Below is a small trained network, with its code and all its weights. Each question gives an input and a target symbol and asks what happens when units are switched off, that is, made to give their printed mean instead of their output.

import numpy as np


def w(rows, s, z=0):
    codes = np.array(rows[::2]) - 128.0
    scale = np.full(codes.shape[1], s)
    scale[-1] = z or s
    return codes * scale


def f(y):
    return np.maximum(y, 0)


def softmax(a):
    e = np.exp(a - a.max(-1, keepdims=True))
    return e / e.sum(-1, keepdims=True)


def log_softmax(a):
    a = a - a.max(-1, keepdims=True)
    return a - np.log(np.exp(a).sum(-1, keepdims=True))


def net(x, mask):
    ids = ['αγδλμφψ'.index(c) for c in x.split()]
    T = len(ids)
    res = E[ids] + P[:T]
    r = res
    for j in range(2):
        rows = slice(2 * j, 2 * j + 2)
        q, k, v = (r @ M[0][rows].T for M in (Q, K, V))
        z = softmax(np.where(np.tri(T) > 0, q @ k.T / 2**0.5, -1e9)) @ v
        o = O[0][rows]
        res = res + np.where(mask[j], z, o[:, -1]) @ o[:, :-1]
    y = f(res @ A[0][:, :-1].T + A[0][:, -1])
    res = res + np.where(mask[2:6], y, B[0][:, -1]) @ B[0][:, :-1]
    return log_softmax(res[-1] @ U[:, :-1].T + U[:, -1])


Q, K, V, O, A, B = {}, {}, {}, {}, {}, {}
E = w([
[209,129,102,78,107,52,84,146],'α',
[51,83,139,180,115,146,180,179],'γ',
[87,144,127,216,180,142,123,124],'δ',
[102,185,95,216,190,93,134,48],'λ',
[78,48,129,104,11,51,101,134],'μ',
[135,156,74,193,145,151,152,210],'φ',
[190,72,107,221,203,113,102,25],'ψ',
],0.012)
P = w([
[207,126,212,78,226,223,74,170],'0',
[84,195,136,157,135,28,186,80],'1',
[102,186,102,163,120,27,204,106],'2',
[99,171,96,155,118,55,152,112],'3',
[101,142,91,162,91,55,154,127],'4',
[95,120,73,166,112,56,154,114],'5',
[100,113,49,162,97,66,143,119],'6',
[114,93,50,174,74,75,140,137],'7',
[110,76,33,171,81,83,131,139],'8',
[110,67,13,173,74,93,118,139],'9',
[113,46,6,184,73,104,107,133],'10',
[111,27,2,186,53,115,124,155],'11',
[102,88,54,181,97,98,137,151],'12',
],0.0065)
Q[0] = w([
[127,141,91,230,166,136,157,138],'head 0',
[98,119,93,241,127,80,159,141],'head 0',
[143,144,187,31,108,152,62,129],'head 1',
[167,74,69,34,3,13,48,150],'head 1',
],0.011)
K[0] = w([
[138,149,173,155,214,203,141,124],'head 0',
[142,98,154,157,169,188,151,158],'head 0',
[85,156,41,173,66,12,205,91],'head 1',
[117,67,32,189,102,165,114,128],'head 1',
],0.011)
V[0] = w([
[68,255,41,167,135,72,174,100],'head 0',
[173,216,178,123,209,222,68,201],'head 0',
[44,121,140,78,60,164,174,244],'head 1',
[234,190,29,81,129,108,159,194],'head 1',
],0.0084)
O[0] = w([
[85,205,172,254,32,151,176,39,159],'head 0',
[168,20,184,134,147,187,172,136,255],'head 0',
[17,116,37,111,196,197,214,96,76],'head 1',
[241,180,22,74,97,75,238,104,158],'head 1',
],0.0092,0.0054)
A[0] = w([
[126,9,168,99,217,129,17,229,122],'neuron 0',
[188,18,84,119,153,101,91,111,1],'neuron 1',
[222,151,160,4,94,3,18,197,143],'neuron 2',
[161,192,229,209,9,25,26,156,38],'neuron 3',
],0.0046,0.00081)
B[0] = w([
[109,222,127,166,160,38,130,194,217],'neuron 0',
[98,194,123,172,191,124,200,141,192],'neuron 1',
[141,181,122,157,176,254,166,100,208],'neuron 2',
[151,104,19,15,147,172,51,88,254],'neuron 3',
],0.0064,0.0091)
U = w([
[164,168,111,138,78,2,168,131,130],'α',
[56,107,65,87,188,92,115,134,152],'γ',
[142,113,194,179,113,32,128,156,243],'δ',
[171,63,150,128,83,200,87,97,209],'λ',
[102,177,130,181,121,229,142,90,63],'μ',
[157,85,111,97,160,212,206,99,142],'φ',
[154,151,120,134,156,118,95,146,1],'ψ',
],0.0068,0.002)

Each question gives the input, a string of symbols that net reads in full, and the target symbol t.
The units are the heads (2 rows each of Q, K, V and O) and the neurons (one row each of A and B). Each row of codes is followed by its name. A weight is (code - 128) times the scale printed after its matrix; where a second scale follows, it is the last column's (O, A, B and U).
mask holds one flag per unit, heads first, then neurons. A switched-off unit (its flag False) gives its mean, the last column of its rows in O or B, instead of its output. The means were averaged over made-up inputs and are rounded, as every weight is.
A unit's drop is (log p(t) with every unit on - log p(t) with that unit switched off) / (log p(t) with every unit on - log p(t) with every unit switched off).
The circuit of an input: a set's keep is (log p(t) with only the set's units on - log p(t) with every unit switched off) / (log p(t) with every unit on - log p(t) with every unit switched off). Starting from all 6 units, units are removed one at a time, each time the one whose removal leaves the highest keep (on an exact tie, the one counted first), for as long as the keep stays at least 0.8.
units of the circuit, in order: the units of the circuit, biggest drop first
unit that matters most: the unit with the biggest drop
top k neurons: the k neurons with the biggest drops, biggest first
which heads matter: for each layer, one digit per head in row order, 1 if its drop is at least 0.15 and else 0, layers parted by /
input φ λ ψ ψ φ μ α ψ φ μ λ λ, target φ: units of the circuit, in order	[head 0; head 1]
input φ α φ δ δ φ ψ, target φ: unit that matters most	head 1
input ψ α μ, target λ: which heads matter	01
input μ ψ α α φ μ α γ φ, target μ: units of the circuit, in order	[head 1; head 0]
input α μ λ α λ ψ α φ φ δ δ λ, target α: which heads matter	01
input γ μ γ δ, target γ: which heads matter	11
input δ ψ φ α γ γ φ μ ψ ψ μ γ, target δ: units of the circuit, in order	[head 1; head 0; neuron 0; neuron 3]
input φ δ φ γ, target φ: units of the circuit, in order	[head 1; head 0]
input φ φ φ φ α φ α ψ μ, target λ: top 2 neurons	[neuron 3; neuron 0]
input λ α δ φ φ μ γ φ, target λ: top 3 neurons	[neuron 3; neuron 0; neuron 1]
input μ α δ α φ α φ α φ δ μ φ γ, target μ: units of the circuit, in order	[head 0; head 1]
input ψ α φ φ α λ φ μ γ φ α λ, target ψ: top 2 neurons	[neuron 0; neuron 2]
input λ φ δ ψ ψ φ λ λ λ α ψ, target λ: units of the circuit, in order	[head 1; neuron 3]
input δ μ α, target γ: units of the circuit, in order	[head 0; head 1; neuron 3]
input ψ λ δ ψ φ δ α γ ψ, target ψ: top 3 neurons	[neuron 0; neuron 2; neuron 3]
input δ γ δ, target δ: units of the circuit, in order	[head 0; head 1; neuron 3; neuron 0]
input ψ δ φ δ δ φ ψ α α, target λ: units of the circuit, in order	[head 1; neuron 3; neuron 2]
input ψ α φ δ ψ δ μ α α φ μ, target α: top 2 neurons	[neuron 3; neuron 2]
input γ λ φ γ μ δ α γ φ ψ, target γ: top 2 neurons	[neuron 0; neuron 2]
input λ δ α δ φ ψ δ α ψ φ γ α γ, target λ: units of the circuit, in order	[head 1; neuron 3; head 0; neuron 0]
input φ δ ψ α λ, target φ: unit that matters most	head 0
input α λ δ φ φ φ ψ, target α: unit that matters most	head 1
input ψ φ γ δ γ γ, target ψ: top 3 neurons	[neuron 0; neuron 3; neuron 2]
input δ ψ δ δ δ, target δ: units of the circuit, in order	[head 0; head 1; neuron 0; neuron 3]
input γ γ δ ψ λ, target γ: units of the circuit, in order	[head 1; head 0]
input λ φ α δ, target λ: top 3 neurons	[neuron 3; neuron 0; neuron 1]
input μ λ φ, target μ: unit that matters most	head 0
input ψ α ψ δ δ λ φ, target ψ: top 3 neurons	[neuron 0; neuron 2; neuron 3]
input δ α δ λ γ δ ψ δ α, target λ: top 2 neurons	[neuron 3; neuron 0]
